Here is a tiny trained network, its code and every weight. The questions are about switching its units off for an input and a class, where a switched-off unit gives its printed mean instead of its output.

import numpy as np


def w(rows, s, z=0):
    codes = np.array(rows[::2]) - 128.0
    scale = np.full(codes.shape[1], s)
    scale[-1] = z or s
    return codes * scale


def norm(h):
    return h / np.sqrt((h * h).mean(-1, keepdims=True) + 1e-5)


def f(y):
    return np.maximum(y, 0)


def log_softmax(a):
    a = a - a.max(-1, keepdims=True)
    return a - np.log(np.exp(a).sum(-1, keepdims=True))


def net(x, mask):
    res = np.array(x, float).reshape(1, 5) / 4 @ E
    u = 0
    for l in range(3):
        y = f(norm(res) @ A[l][:, :-1].T + A[l][:, -1])
        res = res + np.where(mask[u : u + 7], y, B[l][:, -1]) @ B[l][:, :-1]
        u += 7
    return log_softmax(norm(res)[-1] @ U[:, :-1].T + U[:, -1])


A, B = {}, {}
E = w([
[119,132,128,121,126],'x0',
[181,68,178,127,4],'x1',
[101,151,129,104,121],'x2',
[122,229,130,201,115],'x3',
[222,166,238,139,170],'x4',
],0.0021)
A[0] = w([
[152,239,182,169,99,7],'L0N1',
[146,77,166,150,149,190],'L0N2',
[104,193,98,220,142,103],'L0N3',
[22,101,69,205,71,228],'L0N4',
[17,185,99,3,154,119],'L0N5',
[142,104,145,132,21,187],'L0N6',
[65,201,45,133,219,91],'L0N7',
],0.0041,0.0014)
B[0] = w([
[206,86,42,170,102,217],'L0N1',
[27,173,125,105,127,200],'L0N2',
[15,9,163,175,170,214],'L0N3',
[117,202,168,187,151,249],'L0N4',
[163,78,98,186,130,227],'L0N5',
[133,228,112,195,60,249],'L0N6',
[91,107,254,131,204,255],'L0N7',
],0.0036,0.0026)
A[1] = w([
[139,111,150,75,253,91],'L1N1',
[129,162,85,162,69,231],'L1N2',
[96,96,44,90,168,156],'L1N3',
[134,130,141,83,117,140],'L1N4',
[138,154,78,149,114,103],'L1N5',
[79,92,64,86,66,6],'L1N6',
[103,160,137,62,156,124],'L1N7',
],0.0068,0.0014)
B[1] = w([
[213,154,46,110,4,252],'L1N1',
[205,99,111,83,211,230],'L1N2',
[130,206,199,235,72,167],'L1N3',
[136,96,173,220,205,146],'L1N4',
[143,89,122,64,169,159],'L1N5',
[193,107,104,95,74,153],'L1N6',
[215,61,146,129,147,152],'L1N7',
],0.0038,0.004)
A[2] = w([
[198,117,62,131,197,216],'L2N1',
[142,243,148,197,111,123],'L2N2',
[140,193,114,246,118,234],'L2N3',
[245,92,227,55,88,175],'L2N4',
[131,41,135,85,183,2],'L2N5',
[2,146,134,112,175,163],'L2N6',
[80,41,49,45,93,218],'L2N7',
],0.0045,0.00087)
B[2] = w([
[157,146,117,124,95,199],'L2N1',
[65,41,72,105,30,204],'L2N2',
[92,105,80,5,110,240],'L2N3',
[86,168,159,164,206,253],'L2N4',
[89,88,132,101,119,132],'L2N5',
[253,164,213,133,171,154],'L2N6',
[221,237,109,144,130,139],'L2N7',
],0.0047,0.0052)
U = w([
[74,82,59,69,76,42],'0',
[254,186,128,131,110,82],'1',
[81,136,244,204,227,254],'2',
],0.0094,0.00045)

Each question gives the input, the list of numbers given to net, and the class t.
The units are the neurons (one row each of A and B). Each row of codes is followed by its name. A weight is (code - 128) times the scale printed after its matrix; where a second scale follows, it is the last column's (A, B and U).
mask holds one flag per neuron, layer by layer. A switched-off neuron (its flag False) gives its mean, the last column of its row in B, instead of its output. The means were averaged over made-up inputs and are rounded, as every weight is.
A unit's drop is (log p(t) with every unit on - log p(t) with that unit switched off) / (log p(t) with every unit on - log p(t) with every unit switched off).
The circuit of an input: a set's keep is (log p(t) with only the set's units on - log p(t) with every unit switched off) / (log p(t) with every unit on - log p(t) with every unit switched off). Starting from the 12 units with the biggest drops (on a tie, the unit counted first), units are removed one at a time, each time the one whose removal leaves the highest keep (on an exact tie, the one counted first), for as long as the keep stays at least 0.8.
units of the circuit, in order: the units of the circuit, biggest drop first
most important unit: the unit with the biggest drop
top k neurons: the k neurons with the biggest drops, biggest first
k most important neurons of layer l: the k neurons of layer l with the biggest drops, biggest first
drop of u: that unit's drop, to one decimal
input [7,-8,-4,3,5], class 0: top neuron : (L1N1)
input [6,0,-4,4,-5], class 2: top 2 neurons : (L1N1, L0N3)
input [-6,-8,-7,5,-5], class 2: top 3 neurons : (L0N3, L0N7, L2N6)
input [0,-7,3,3,8], class 0: units of the circuit, in order : (L1N2, L2N2, L2N3)
input [-4,-5,-8,1,3], class 0: top 2 neurons : (L1N1, L1N2)
input [-4,6,8,-5,0], class 1: top 3 neurons : (L0N7, L1N6, L0N4)
input [7,-2,8,4,-7], class 2: units of the circuit, in order : (L2N6, L0N7)
input [5,1,-2,-1,-4], class 1: 2 most important neurons of layer 2 : (L2N2, L2N3)
input [3,0,-7,8,6], class 0: top 3 neurons : (L0N3, L2N3, L2N2)
input [-5,-4,-1,4,-2], class 2: top 3 neurons : (L0N3, L0N7, L2N6)
input [-5,-7,-5,1,-7], class 2: top 2 neurons : (L0N3, L0N7)
input [-2,2,-6,-6,-1], class 1: top 2 neurons : (L1N6, L0N7)
input [6,-1,-3,5,-1], class 2: top 3 neurons : (L0N3, L1N1, L2N6)
input [-4,8,-4,-3,-4], class 1: most important unit : L0N7
input [-2,-1,-3,6,8], class 0: 2 most important neurons of layer 2 : (L2N2, L2N3)
input [8,-4,3,1,-1], class 2: 2 most important neurons of layer 2 : (L2N6, L2N2)
input [-8,5,5,-3,-1], class 1: 3 most important neurons of layer 0 : (L0N7, L0N6, L0N4)
input [2,-1,0,2,3], class 0: 2 most important neurons of layer 0 : (L0N3, L0N6)
input [4,4,4,-4,-2], class 1: drop of L0N7 : 0.8
input [6,-8,-5,5,-6], class 2: units of the circuit, in order : (L0N7)
